Below is a small trained network, with its code and all its weights. Each question gives an input and a class and asks what happens when units are switched off, that is, made to give their printed mean instead of their output.

import numpy as np


def w(rows, s, z=0):
    codes = np.array(rows[::2]) - 128.0
    scale = np.full(codes.shape[1], s)
    scale[-1] = z or s
    return codes * scale


def norm(h):
    return h / np.sqrt((h * h).mean(-1, keepdims=True) + 1e-5)


def f(y):
    return y / 2 * (1 + np.tanh(0.7978845608 * (y + 0.044715 * y**3)))


def log_softmax(a):
    a = a - a.max(-1, keepdims=True)
    return a - np.log(np.exp(a).sum(-1, keepdims=True))


def net(x, mask):
    res = np.array(x, float).reshape(1, 8) / 4 @ E
    u = 0
    for l in range(3):
        y = f(norm(res) @ A[l][:, :-1].T + A[l][:, -1])
        res = res + np.where(mask[u : u + 6], y, B[l][:, -1]) @ B[l][:, :-1]
        u += 6
    return log_softmax(norm(res)[-1] @ U[:, :-1].T + U[:, -1])


A, B = {}, {}
E = w([
[130,128,130,129,128,128,126,129,126],'x0',
[179,159,127,139,43,133,123,86,59],'x1',
[128,129,127,132,128,126,125,126,130],'x2',
[128,129,128,129,129,125,127,128,130],'x3',
[129,129,127,125,127,128,126,127,132],'x4',
[101,115,122,71,63,2,123,185,145],'x5',
[85,251,133,76,158,127,179,159,91],'x6',
[129,128,129,127,129,127,130,128,126],'x7',
],0.0039)
A[0] = w([
[164,13,124,180,117,180,103,84,164,195],'0.n0',
[109,161,124,75,71,41,125,172,150,3],'0.n1',
[148,3,115,116,63,40,128,144,142,72],'0.n2',
[151,93,133,123,65,118,141,93,144,83],'0.n3',
[160,153,124,86,156,137,151,148,60,102],'0.n4',
[157,148,129,149,3,139,128,93,50,230],'0.n5',
],0.0071,0.0018)
B[0] = w([
[124,127,127,77,150,10,169,181,84,248],'0.n0',
[148,78,113,119,154,58,138,156,74,208],'0.n1',
[83,129,163,159,109,254,98,119,174,244],'0.n2',
[149,89,68,140,110,137,55,173,75,155],'0.n3',
[145,92,123,170,155,174,131,77,161,161],'0.n4',
[184,210,124,119,63,118,115,101,113,253],'0.n5',
],0.0065,0.0062)
A[1] = w([
[170,182,164,128,7,191,103,98,159,165],'1.n0',
[151,211,132,141,163,200,140,95,204,172],'1.n1',
[117,175,142,97,91,58,143,159,77,127],'1.n2',
[178,135,111,134,3,87,125,94,48,109],'1.n3',
[65,93,140,170,130,202,129,107,100,143],'1.n4',
[181,208,111,128,71,117,119,86,69,2],'1.n5',
],0.0081,0.00027)
B[1] = w([
[52,2,42,176,117,96,123,122,33,222],'1.n0',
[79,165,118,116,163,112,76,85,104,191],'1.n1',
[158,88,146,153,174,128,147,113,141,203],'1.n2',
[161,209,114,99,192,184,67,194,123,254],'1.n3',
[123,156,149,96,110,110,126,184,188,154],'1.n4',
[163,150,187,104,60,121,214,80,211,236],'1.n5',
],0.0088,0.0086)
A[2] = w([
[72,123,127,149,61,141,166,40,148,1],'2.n0',
[106,106,192,140,55,201,128,135,255,62],'2.n1',
[153,132,167,92,129,133,216,130,169,205],'2.n2',
[167,151,139,139,23,171,146,133,154,92],'2.n3',
[233,174,156,110,148,144,144,163,174,67],'2.n4',
[102,59,145,159,159,97,204,144,129,104],'2.n5',
],0.011,0.00098)
B[2] = w([
[133,74,77,175,52,176,220,71,144,180],'2.n0',
[173,183,143,38,1,103,65,55,234,201],'2.n1',
[145,87,88,135,122,129,53,214,62,198],'2.n2',
[56,69,165,128,214,95,94,173,172,219],'2.n3',
[179,224,158,111,85,164,211,127,110,237],'2.n4',
[141,62,180,187,162,79,177,94,161,254],'2.n5',
],0.0089,0.0055)
U = w([
[144,16,187,181,207,38,177,134,142,254],'0',
[244,230,156,99,107,170,196,180,79,215],'1',
[7,206,126,107,225,155,70,77,137,80],'2',
[89,121,60,170,48,202,207,2,106,23],'3',
[129,112,169,64,18,101,56,96,248,62],'4',
[97,62,57,142,81,182,16,207,56,49],'5',
],0.0073,0.00084)

Each question gives the input, the list of numbers given to net, and the class t.
The units are the neurons (one row each of A and B). Each row of codes is followed by its name. A weight is (code - 128) times the scale printed after its matrix; where a second scale follows, it is the last column's (A, B and U).
mask holds one flag per neuron, layer by layer. A switched-off neuron (its flag False) gives its mean, the last column of its row in B, instead of its output. The means were averaged over made-up inputs and are rounded, as every weight is.
A unit's drop is (log p(t) with every unit on - log p(t) with that unit switched off) / (log p(t) with every unit on - log p(t) with every unit switched off).
The circuit of an input: a set's keep is (log p(t) with only the set's units on - log p(t) with every unit switched off) / (log p(t) with every unit on - log p(t) with every unit switched off). Starting from the 12 units with the biggest drops (on a tie, the unit counted first), units are removed one at a time, each time the one whose removal leaves the highest keep (on an exact tie, the one counted first), for as long as the keep stays at least 0.8.
circuit, biggest first: the units of the circuit, biggest drop first
most important unit: the unit with the biggest drop
top k neurons: the k neurons with the biggest drops, biggest first
top k neurons in layer l: the k neurons of layer l with the biggest drops, biggest first
input [-4,-2,7,6,-5,0,6,-7], class 2: circuit, biggest first : [0.n0; 1.n1]
input [-1,-8,-5,-3,4,2,7,-1], class 0: circuit, biggest first : [1.n3; 2.n5]
input [6,8,-2,-8,-1,-1,8,5], class 3: circuit, biggest first : [0.n0; 1.n0]
input [-1,4,7,-2,5,0,-2,-4], class 1: circuit, biggest first : [1.n3; 2.n4]
input [-8,6,5,-7,-3,0,-8,8], class 1: circuit, biggest first : [1.n3]
input [-1,5,7,-6,0,6,-4,-7], class 5: circuit, biggest first : [0.n2; 1.n0]
input [0,8,0,1,6,1,-3,-2], class 5: circuit, biggest first : [1.n0; 1.n3]
input [-5,7,0,3,-6,1,-6,-5], class 5: top 3 neurons : [0.n2; 1.n0; 0.n1]
input [-1,-8,3,3,8,-2,1,1], class 2: top 3 neurons : [0.n0; 0.n1; 1.n5]
input [-5,-6,8,0,-6,3,-3,-2], class 4: circuit, biggest first : [0.n2; 2.n1]
input [5,-5,5,-1,5,1,-1,8], class 4: circuit, biggest first : [1.n0; 2.n1]
input [-5,8,3,-4,7,-3,2,5], class 3: circuit, biggest first : [1.n0; 1.n5]
input [-8,-1,7,-5,0,-6,7,5], class 2: top 2 neurons : [0.n5; 1.n1]
input [-3,0,8,1,5,-8,5,4], class 2: most important unit : 0.n5
input [-2,2,0,0,-7,-3,1,4], class 3: top 2 neurons : [0.n0; 1.n0]
input [8,-2,-2,0,-5,2,5,-3], class 0: top 2 neurons : [0.n5; 1.n3]
input [6,3,0,-1,0,8,0,5], class 5: top 3 neurons : [0.n2; 0.n0; 1.n0]
input [1,-2,-6,-1,8,-5,2,-6], class 2: top 3 neurons : [0.n5; 1.n1; 1.n5]
input [-3,4,-3,5,-8,2,0,-7], class 5: top 4 neurons : [0.n0; 1.n0; 1.n3; 0.n2]
input [-6,-4,-1,1,2,-8,8,-4], class 2: most important unit : 1.n1
input [6,4,-8,-7,1,7,-2,8], class 5: top 3 neurons : [0.n2; 1.n0; 1.n3]
input [2,-4,-6,-2,7,-4,2,8], class 2: top 3 neurons : [1.n1; 1.n5; 0.n5]
input [-3,8,0,0,7,8,-1,2], class 5: top 4 neurons : [0.n2; 1.n0; 0.n0; 1.n3]
input [5,-2,-3,8,-5,0,2,6], class 2: top 4 neurons in layer 0 : [0.n5; 0.n0; 0.n1; 0.n4]
